Here is a tiny trained network, its code and every weight. The questions are about switching its units off for an input and a class, where a switched-off unit gives its printed mean instead of its output.

import numpy as np


def w(rows, s, z=0):
    codes = np.array(rows[::2]) - 128.0
    scale = np.full(codes.shape[1], s)
    scale[-1] = z or s
    return codes * scale


def norm(h):
    return h / np.sqrt((h * h).mean(-1, keepdims=True) + 1e-5)


def f(y):
    return y / 2 * (1 + np.tanh(0.7978845608 * (y + 0.044715 * y**3)))


def log_softmax(a):
    a = a - a.max(-1, keepdims=True)
    return a - np.log(np.exp(a).sum(-1, keepdims=True))


def net(x, mask):
    res = np.array(x, float).reshape(1, 8) / 4 @ E
    u = 0
    for l in range(4):
        y = f(norm(res) @ A[l][:, :-1].T + A[l][:, -1])
        res = res + np.where(mask[u : u + 3], y, B[l][:, -1]) @ B[l][:, :-1]
        u += 3
    return log_softmax(norm(res)[-1] @ U[:, :-1].T + U[:, -1])


A, B = {}, {}
E = w([
[126,128,128,126,128,129,128,129,128],'x0',
[133,79,213,126,158,114,131,52,153],'x1',
[106,85,193,169,63,130,119,197,139],'x2',
[129,122,132,215,169,153,143,126,40],'x3',
[170,121,114,136,81,123,37,78,91],'x4',
[63,197,117,194,121,140,86,108,177],'x5',
[83,92,101,121,172,7,85,151,108],'x6',
[32,63,95,100,109,182,146,97,115],'x7',
],0.0021)
A[0] = w([
[24,81,95,87,89,179,128,88,91,11],'0.n0',
[10,48,85,81,100,195,136,89,94,9],'0.n1',
[150,133,141,105,65,137,2,76,52,9],'0.n2',
],0.0038,0.0015)
B[0] = w([
[163,167,129,161,141,78,138,167,149,195],'0.n0',
[254,203,181,144,147,81,91,147,133,254],'0.n1',
[176,24,47,196,196,156,207,178,227,194],'0.n2',
],0.0051,0.001)
A[1] = w([
[55,168,167,97,219,133,254,204,157,72],'1.n0',
[136,137,72,94,69,129,167,179,86,126],'1.n1',
[131,124,112,5,78,117,83,141,252,8],'1.n2',
],0.0038,0.0016)
B[1] = w([
[222,46,61,187,121,142,63,103,157,254],'1.n0',
[72,128,149,40,89,161,57,108,128,180],'1.n1',
[114,116,141,254,212,174,159,147,19,249],'1.n2',
],0.0056,0.0011)
A[2] = w([
[147,128,146,168,164,108,146,119,49,255],'2.n0',
[179,164,155,119,82,240,192,98,146,53],'2.n1',
[129,61,244,145,166,84,188,2,190,84],'2.n2',
],0.0033,0.0017)
B[2] = w([
[97,148,196,81,152,179,136,147,114,251],'2.n0',
[82,115,149,129,87,46,220,71,153,164],'2.n1',
[107,190,3,97,65,150,81,219,96,202],'2.n2',
],0.0053,0.0021)
A[3] = w([
[82,99,117,130,182,12,74,148,114,9],'3.n0',
[71,85,98,137,169,14,142,156,83,100],'3.n1',
[28,202,112,253,132,89,66,66,205,4],'3.n2',
],0.0034,0.0016)
B[3] = w([
[162,214,113,154,2,185,235,107,191,199],'3.n0',
[116,111,199,145,96,211,199,20,160,203],'3.n1',
[142,19,172,17,149,86,134,135,87,254],'3.n2',
],0.0051,0.0011)
U = w([
[211,11,27,231,159,160,130,133,200,88],'0',
[76,170,170,126,34,146,255,38,164,93],'1',
[61,127,172,204,217,215,142,157,14,75],'2',
[115,52,162,28,149,66,102,136,102,222],'3',
[82,198,18,96,55,158,53,200,111,46],'4',
[227,222,196,159,157,47,107,172,151,55],'5',
[105,123,118,132,140,145,112,130,134,254],'6',
],0.0093,0.005)

Each question gives the input, the list of numbers given to net, and the class t.
The units are the neurons (one row each of A and B). Each row of codes is followed by its name. A weight is (code - 128) times the scale printed after its matrix; where a second scale follows, it is the last column's (A, B and U).
mask holds one flag per neuron, layer by layer. A switched-off neuron (its flag False) gives its mean, the last column of its row in B, instead of its output. The means were averaged over made-up inputs and are rounded, as every weight is.
A unit's drop is (log p(t) with every unit on - log p(t) with that unit switched off) / (log p(t) with every unit on - log p(t) with every unit switched off).
The circuit of an input: a set's keep is (log p(t) with only the set's units on - log p(t) with every unit switched off) / (log p(t) with every unit on - log p(t) with every unit switched off). Starting from all 12 units, units are removed one at a time, each time the one whose removal leaves the highest keep (on an exact tie, the one counted first), for as long as the keep stays at least 0.8.
units of the circuit, in order: the units of the circuit, biggest drop first
most important unit: the unit with the biggest drop
k most important neurons: the k neurons with the biggest drops, biggest first
top k neurons in layer l: the k neurons of layer l with the biggest drops, biggest first
input [5,7,-3,1,-7,-7,-7,4], class 0: units of the circuit, in order : [1.n0]
input [3,-6,-7,3,-7,-3,2,-7], class 0: 3 most important neurons : [1.n0, 0.n1, 2.n2]
input [3,-8,-8,2,-2,-6,5,-6], class 4: top 2 neurons in layer 0 : [0.n1, 0.n2]
input [-2,-7,7,5,-6,-2,-5,7], class 4: units of the circuit, in order : [1.n2, 3.n1]
input [-1,-4,-4,2,6,-5,-4,8], class 5: units of the circuit, in order : [0.n1, 0.n0]
input [-2,4,-4,6,-6,-4,6,-2], class 0: 4 most important neurons : [1.n0, 2.n1, 1.n2, 0.n1]
input [0,5,5,7,7,-2,7,7], class 0: 2 most important neurons : [0.n2, 2.n1]
input [-3,-4,-2,2,-3,-7,-5,5], class 3: units of the circuit, in order : [3.n0, 1.n1, 1.n2]
input [-7,4,-1,-4,-6,8,3,7], class 3: 3 most important neurons : [3.n2, 0.n2, 0.n1]
input [0,-1,5,0,2,8,7,-3], class 3: 2 most important neurons : [3.n2, 2.n1]
input [1,-2,0,4,6,6,7,-5], class 1: units of the circuit, in order : [3.n0, 3.n1, 0.n1]
input [3,1,4,-6,4,8,0,3], class 3: 3 most important neurons : [3.n2, 0.n0, 3.n0]
input [-4,8,-3,-1,-5,-5,7,-7], class 4: 4 most important neurons : [2.n2, 2.n1, 0.n1, 0.n2]
input [8,-4,-5,1,-6,4,7,2], class 1: units of the circuit, in order : [3.n1]
input [-2,-1,-2,-8,3,7,4,-5], class 2: units of the circuit, in order : [1.n2, 0.n1]
input [7,2,-8,-3,-7,1,8,3], class 1: 3 most important neurons : [0.n2, 3.n0, 3.n1]
input [3,-1,-5,5,-7,3,1,8], class 5: 3 most important neurons : [0.n1, 0.n2, 0.n0]
input [0,3,-7,5,4,7,-4,-7], class 3: units of the circuit, in order : [3.n2, 1.n2, 0.n1, 3.n0]
input [6,-7,5,3,-7,5,-1,5], class 0: 2 most important neurons : [1.n0, 2.n2]
input [3,4,3,0,3,5,-4,-3], class 3: 4 most important neurons : [3.n2, 2.n1, 3.n0, 1.n0]
input [8,5,0,-6,5,-3,0,-3], class 2: most important unit : 1.n2
input [-5,-5,-1,-6,3,5,-7,-7], class 1: 4 most important neurons : [2.n1, 0.n1, 1.n0, 0.n0]
input [6,2,3,4,4,3,-5,7], class 5: 2 most important neurons : [0.n1, 0.n0]
input [2,0,5,4,-4,4,-7,8], class 5: top 2 neurons in layer 3 : [3.n1, 3.n0]
input [3,-7,1,7,8,7,7,7], class 0: top 2 neurons in layer 2 : [2.n2, 2.n1]
input [8,0,-1,4,-4,-3,-6,-4], class 1: top 2 neurons in layer 0 : [0.n2, 0.n0]
